Each row has a hidden value; after the row comes its band, the name of the range that the value falls in. Each part has its own.
[ -25  110   74  -66   50   31 -118 -154  105 -125  -81  -25   93  -32
   31    5 -101  -37 -112  -22   33    3  -11   11  -43   78  -29  -73
   33    9   15  -97 -118    5 -117   76  -36  -73   42  218   -3   53
    7  -65  -92   55   49  141  -20] | CJ
[-107  -13   85  -24  -98   48   21  -27  -98  -76  -87   41  117  -65
 -157  116  -89   77 -188  -80   81 -340  -19 -104 -183  -16   16   43
 -167  -82    8   49  -59  115   40   53    6   67 -118    1  -72   55
   30  264  -19  -83  -13   93  132] | DS
[ 153  -74  -21  -89 -145   93    7  -83  -46  170  -20  -85   33   74
  -45 -197 -115  -38  -76   21  -27    9 -164   59  -26   42  -39   22
   94  -98  -10  -95   15    6   59   35   29   35  -39   91  -97   11
  -21  -18  -80 -129   12  110  -16] | LM
[-123  -67  121   59   41   22   92   19 -145  -20 -154  -38  118 -116
 -121  162  -34  103 -254   -4   51 -331  101  -59 -106   78   97   92
 -146 -189  -39    8  -48  147   60  126   34   49  -13  -19  -63   95
   73  176 -101  -71   46  122  126] | DS
[-403 -245  -21   23  -54    0 -410 -278  -91  -85   -8  116 -116   77
  -17  134    7  242  -73  -93  -55  -11  278  207  -12  -46  -73  -87
  -35 -241 -334 -423 -158  322 -137  -56   56  111  158  402  110  -77
  166 -110    0   36 -354   46  189] | TB
[-155   61 -118  137   64  -34  -38 -175   63  124  -49  -88   13 -132
  -35  -69   15   59 -167   33  -12   69  156    9   92   16    5  -54
  -20   12 -108 -121 -135  -31  -27  -11 -126  100   15  -68 -122   24
  123  -48   17   76   34  -25   29] | GB
[  90    7   88  147  -63   74   39  112  -99  170   17 -180   -1   19
  -76   46  -10   68  117  -27 -171  138   50   29   56  -98  -74   29
   65   -8 -123  163  131 -125  -25  -66  182  -43   87  -46   -2  325
   53 -185  -62 -106   25 -134   61] | GB
[   3   12  156  -97  -44   91   -9   39  180 -143  -20   40   69  -39
  159   52   -1  -32  -25   51   66   29  159   81  109  -93  -25  -61
    0   75    6  100  -39  127  -75  152  -14 -167  -47   99  -18  190
   59  -16 -221  176   44  134  165] | DS
[-276 -193 -116   32   69   79 -293 -243 -245  -11   16   65   -7   51
  -82  -26  -15  128  -23 -103  -55  -51  164  129    5  -40   33  -65
  -82 -310 -283 -329  -62  147 -189   92   22  127  250  389   62  -95
  189   87  -28    9 -174  168   66] | FJ
[-123    4    0  -19  -65   55   73  -39  -39   13  -41   63   59  -91
  -23  -50  -71   91 -203  -12  182 -203   20   -7 -143   51  -35  -69
 -163   26   70  111 -154  143   11   52  -23   80 -177 -103  -60   90
  106  189  -75   53   83   14  107] | GG
[ -71    6 -179  118   46   12    4  -89   17  261  -45  -51   11 -117
   79 -213  -37   48 -148  111   77  139   68   68  105   68  -42  -13
   15   -3  -67 -136 -108  -39   11   44 -117   76  -22 -146 -131   39
  157  -87  -93   71   88  -27   31] | GB
[ -91  -22 -122   37  -51   84 -103 -140 -138  221   48 -131   44   18
  -65 -116 -109   62  -73  -11  -68   32  -66   35  -15  -42  -94   23
   -8 -108  -85 -118   16  -69  -83   21  -32  114   45   49 -176   57
   75   11  -61  -89  -37   65  -78] | DS
[  15   -2  -94   20  -67   -8  -63 -117   38  171  -72  -49   19  -44
   34 -136  -82   17  -89   66    3  107  -14   18   64   22  -73   10
   77   -8  -64 -187  -74  -57   25  -24 -105   34  -49  -49 -146   11
   51  -82  -65   30  -17   16   41] | GB
[ 237   50  191 -189 -167   -3   38  -50 -241  -15  208 -126  -19  228
 -299  -90  -86  -21   31    7 -338   72   51   75   -3 -224  -29   27
  120   98  148  -22   65 -137 -138  -11  -94   97  -41   38 -185  201
 -257  164  -27  206  -51 -122 -255] | TB
[ 246  161  173 -126 -146   45   -1   94 -126  -69  225  -17   13  203
 -265  -35 -127  -57   14  -29 -205  -13   -8   11  -48 -251  -54  100
   71  220  168  -46   92 -168  -38   26 -135   62  -55   30 -101  193
 -330  132   15  189  -60 -109 -124] | FJ
[-146   47 -110  162   75    6   -1  -87  107  212  -51 -136  -12 -148
   61 -129  -19   79 -219   82   35  108  126   72   85  111  -62  -16
   -4   46  -60 -140 -107    4   25   16 -119   76  -17 -105 -107   49
  138 -192  -50   51   59  -39   10] | TB
[  -1  155  183 -106    3  -14 -153 -143  206 -281 -137   90  106  -25
   15   70 -128  -83 -101  -20   46  -24  -18  -27  -69   78  -31  -32
   72  103   32 -190 -142   69 -114  111  -78 -186   -6  262   65  -11
  -53  -81  -98  121  -14  111   19] | LM
[ 146  -69   85   15 -144  107  167   58 -212   92 -312 -248  -46   30
 -167  -31 -158  -34  337  -75 -127  -43  -91  -62  132   52  -44 -159
   74  -49  -10  -31   58  -83    3 -110  -39   58  -55   29  -83    8
  191   85 -126    4  -67   25  -68] | GG
[-193 -287  120  156  185 -160 -130 -198 -363  -30 -266 -123   77  -71
 -277  339  109  150 -174   17 -333 -224  393  -50  134    8  296  214
    9 -578 -427 -488   22  105  -30  109    2   67  373  240  -96  -80
   82  106  -50  -42 -212  219  120] | GB
[  -2  -27   87   47 -104  171   70  118 -153   52 -272 -190  -49   56
  -93  107 -204   11  266  -76    8 -115  -84    9   98   35  -95 -137
   28  -37    1  -73   16    8   20  -63  -24   91  -28  101  -39   56
  173   17 -169  -34 -107   63  -15] | LM
[-139  117 -103  182   -5   39  -18  -83  157  103   14  -32   17  -97
  -89  -51   13    0 -136  -14   20  -14   84  -25   68  -60    3  -10
  -46  120 -126  -77  -60   20   41   50 -110   53    0  -42  -56   -1
   65  -46   55   16   -9  -21  102] | GG
[-170  -72   21  -30   18   32  -64 -146 -165  -64 -100  -59   82  -74
 -102   94  -46  119 -146  -85    2 -215  103  -33  -84    9   33  -62
 -147 -209  -54  -18  -95   57  -72    0   -5  134    9  115  -94   53
  122  216  -20  -28  -10  153   61] | CJ
[ 133  144  131   35 -114   35   54   98 -220    1   37  -13   33  111
 -329  -13 -169  -39   97  -49 -162  -83  -76  -85  -64 -133  -42  110
   31  168   71 -104   91 -136  -51   55 -118   27  -30  -42  -56   90
 -139  149  -20  109  -73 -161 -129] | GG
[ 201   94  209  -97 -131   41   37   89 -138  -52  110  -41  -13  180
 -232   -6 -129  -28   22    4 -173    1   12   64  -21 -150  -42   68
   99  145  141  -64   49  -74  -29   28  -71   47  -52   36  -57  184
 -224   60  -47  138  -46 -128 -125] | LM
[ -68   86   12  252   15  211  175  215  -42  212 -102 -110 -107   76
  -79   28 -132    7   90    9  154 -103  -49  137   80   96  -49 -103
   18  125  -15  -24  -42  149  114   94   46   97   49   -5  108  129
  110 -175 -186  -15   12  -72   23] | GG
[ 189  111  193   39 -152   83   48  251 -113   -7  -14  -13  -22  135
 -229   64 -190  -22  108  -37  -87  -78  -75  -16  -34 -101  -91  132
   76  185   88 -124  109  -84   97   -2  -62   18  -67  -16   27  138
 -170  -21  -35   37 -112 -165   -1] | CJ
[ -69    2  112   74   19   79   12  152  176  -35 -117    6   74 -147
  246  166   28   45    9   73  125   49  219   37  162  -70  -48  -23
  -34   37  -91  160  -19   78  -15   99   44 -187  -11  -53  -12  289
  175 -128 -255  117   64   81  303] | GB
[  79   86   98   15  -72  147    4  119  106 -113  -10   59  116  -52
    9   -5  -31  -96  156  -56   10   32   25  -56   86 -176  -19   -4
  -30  123  -56  159  108  -44  -83  147   12 -196   -3   73   48  152
   99   54 -105   46   50   54  162] | LM
[  58   47   66  -21  -13   85    4   41 -215   70  -41 -236   -2   59
  -98   18 -154   43  107  -39 -140   13   13   16   48  -47 -104  -56
   25   -4   78  -44   43 -183  -94  -66  -93  122   19   44 -158  184
    2   36 -109   96  -27   24 -147] | FJ
[-174   52  -95 -219 -259  171 -231 -125  119 -167  168  306  -48   94
   92 -170 -166   75  -20 -147  318  -68  -79  128 -206 -126 -251 -275
 -162  243  128   51 -245  199 -101  -64  -66  120 -279  162   76   20
   62  177   18  166  -96  -13  163] | FJ
[-199   14  -12  -66  -15   45  -83 -162 -144    3  -57  -44   75  -79
    0   -5 -162  186 -231  -84  146 -152  -60   10 -276  141 -142 -119
 -164  -97  104   90 -195   35 -106  -84   55  155 -123   20  -75  151
  128  105  -39  -74   85   27  -29] | CJ
[ -81  133  112 -109   -5    6 -246 -207  126 -194  -37   48   81   44
   10   83 -149  -22 -127  -30   20   -3  -37   33  -94   27  -82  -36
   69   37    7 -223 -147   51 -154   70  -52  -85   45  305    4   29
  -78  -97  -89   69  -66  123  -36] | LM
[-285  215 -194  323  150   97   42  -70  271  146    1  -92   -7 -196
    1  -82   62  -12 -118    8  121   65  183   29  194  -14   17 -143
  -99  214 -132    9 -126   32  -12  109 -155   73   52  -82  -22   25
  230 -127   16   93  106  -35   72] | TB
[-297  240 -297  413  297   86   73  -66  113  154  -35 -145   74 -374
  -41 -209  104   -5    9  -42   28  188  282  -91  273  -49   61 -149
 -207  169 -161  103  -35 -231 -167  108 -238   81  109 -197  -57   27
  445   35   92  140  241  -99   -8] | CJ
[-270 -198  -78 -146 -159   53 -267 -242  155 -172   39  311 -147   -9
  186 -230   27  151  -31  -51  185  153  271  274   18  -19 -136 -293
  -80   60 -113 -172 -284  378 -136  -44  -40   38 -155  237  185 -106
  287  -14   -5  265 -154  -63  254] | DS
[-214   40  -85  -13  -88  125  -99 -107  -74   19   42  162    7   45
  -10  -65 -152   97  -80  -69  254 -133  -94   85 -192   14 -128 -158
 -128   49   23   28 -208  175  -93   42   43  110  -90   68   45   75
  117  113  -87   25    1  -17   66] | GB
[-186 -268  -14   77   94   20 -248 -172 -277  -37  -79  -18   35    3
 -146  107   63  110   -3  -91 -221 -102  266   33   98  -79  141   75
  -47 -429 -394 -382   74   96 -118  107   25   50  334  386   23  -99
  150   91  -22  -28 -226  241  148] | FJ
[  41  159  125  -91  -67   24 -107 -134  117 -211  -53  105  109   24
  -98  -27 -133 -123  -17  -54   -7  -48  -95  -70  -79  -12  -21  -15
   49  141   17 -149  -64   30 -131  144  -95 -162  -12  222   36  -49
  -65   46  -64  112  -34   80  -23] | TB
[ -49 -380   87   64   69  -62 -169 -178 -395   40  -89 -128   38   41
 -252  103  123   96   -2    2 -466   -9  346   52  203 -114  233  218
   79 -559 -453 -454  189   56 -111  138   49   10  395  339  -69  -78
   94   73  -55  -57 -245  196   56] | DS
[ 213  -39  -34 -114 -204   71  -34  -16 -104  209    8  -30   44  128
  -13 -169 -179  -56   35   73  -39   66 -200   26   22  -78 -106   88
  145  -29   13 -157   52  -99   32   33  -60    3  -67   -8 -196   62
  -88   21 -163  -12  -56   73  -18] | GB
[-351  175 -202  360  280  -37   57 -203  235   97   -3 -154   21 -372
  -47 -138  209   75 -262    7  -18  161  428   -5  212   23  113 -143
 -172  126 -177   64 -160  -48  -93   49 -178  109   72 -172  -47   33
  334  -78  162  137  216 -128   40] | DS
[ 173   36  130   49 -105    9   21  -14  -61   24   10  -86   55    8
 -200  -74  -20  -21   55  -74 -235   79  -26  -73  -50  -57  -13   69
   69   37  -93   59  128 -117  -56  -11  103 -118   41   40   34  134
  -27  -61   40  -74   11 -111    3] | GG
[ 339 -153  120 -255 -363   43  -14   46   -9  109  -40  -27   24  144
   14 -133 -168  -55    2   73 -101    9 -180   13   -1  -78 -131  153
  181  -25   51 -181  112   -9  155  -29  -59  -68 -207   18 -202   27
 -179    4 -149  -23 -160  115   92] | TB
[-164  166 -207  258  198  104   52    4  154  225  -15 -200    5 -212
  104 -155   17   18  -89   42   80  153  176   41  218   31  -40 -112
  -78  141  -51    9  -60 -135  -22   54 -187   99   51 -129 -107  107
  226 -150  -45  126  161    9   12] | FJ
[-117 -102  -41 -127  -82   36 -189 -166 -128 -110   -2  154   46  -26
  -28 -115  -85  105  -88 -105   56 -103   49    7 -148  -17  -66  -62
 -134  -90  -42 -139 -102   82 -114    3  -61   68  -69  164    4  -54
  106  213   10   92  -86   82  111] | FJ
[   5   23   79   95  -55   43  -78   88  -26   57  -93  -73   49  -46
   49  118  -77   65  122   -7  -61  109   51  -27   67  -88 -125   40
   43    5 -112   19   65 -115  -61  -43   54 -106   35  -24  -42  245
  100 -146 -134   -6  -42  -47  126] | GB
[  64   48   42   99  -34  140   48  121 -120  100 -136 -159  -48   62
 -122   -6 -167   -6  159  -63  -30  -38  -74   21   53   44  -77  -58
   50   40    1 -117   42  -66   39  -31  -33   83   34   83   18   66
   56  -78  -82  -15  -55  -12  -37] | FJ
[  71   12  155  120  -52   50   20   91    1   81    8 -214   19  -44
  -56   69   21   82   28  -44 -209  139  108   16   32  -67  -77   49
   44    4 -104  178  140 -109  -23  -81  174  -81   56  -11    9  318
   47 -230  -12 -125   33 -120   70] | DS
[ 110  109  135    4  -95   67   13   93 -124  -30   31  -69   -9  126
 -258   64 -137   -8   20  -75 -115 -128  -30  -19  -54 -103  -36   49
   26  107   66  -94   47  -75   38  -18  -68   99  -14   67  -28  111
 -174   61   20   43  -89  -58  -41] | FJ
[ 212 -126  113  201 -108   75  108  222 -220  388   94 -421  -69    8
 -106  -20   46  207   63  -40 -371  265   96   88   29  -69 -139  129
   88 -122 -134  297  300 -259   89 -264  343   59   77 -170  -31  497
   40 -371   57 -332   57 -282   41] | CJ
[-350 -137   42   45   12   -3 -233 -196 -183  -81 -107   -9   23  -31
  -93  227  -46  209 -124  -96  -43 -190  180   26  -87    0  -24  -25
 -121 -258 -207 -222 -109  179 -129  -12   32  103  108  233  -25   16
  154   70  -45  -25 -197  110  103] | TB
[  96  -96  148  236 -120  154  113  402   -6  226  -11 -258  -48  -68
   54  173   56  169  133  -38 -131  108  180   50  131 -149 -137   97
  -12   -6 -154  334  267  -97  178 -166  265  -39    2 -175   30  478
  123 -314  -49 -222   -5 -161  319] | CJ
[ -60  -41  123  232   14  147  149  317  197  119  -60  -88   -5 -169
  214  119   97  105  -33   63  108   56  257  105  157  -17  -55   19
  -64   72 -127  293   78  142  125   76  178 -154  -12 -149   98  370
  215 -295 -194  -31  109  -53  361] | TB
[ -29   62   49  -51   44   50  -98 -195   27  -84  -37   -2   88   -1
  -35  -68  -77  -36 -104  -36    6    9  -32   43  -69   80   11  -76
   28  -50  -29  -72 -102   48 -150  118   38  -62   86  249   44   31
   42  -29  -76   -4   73  113  -52] | LM
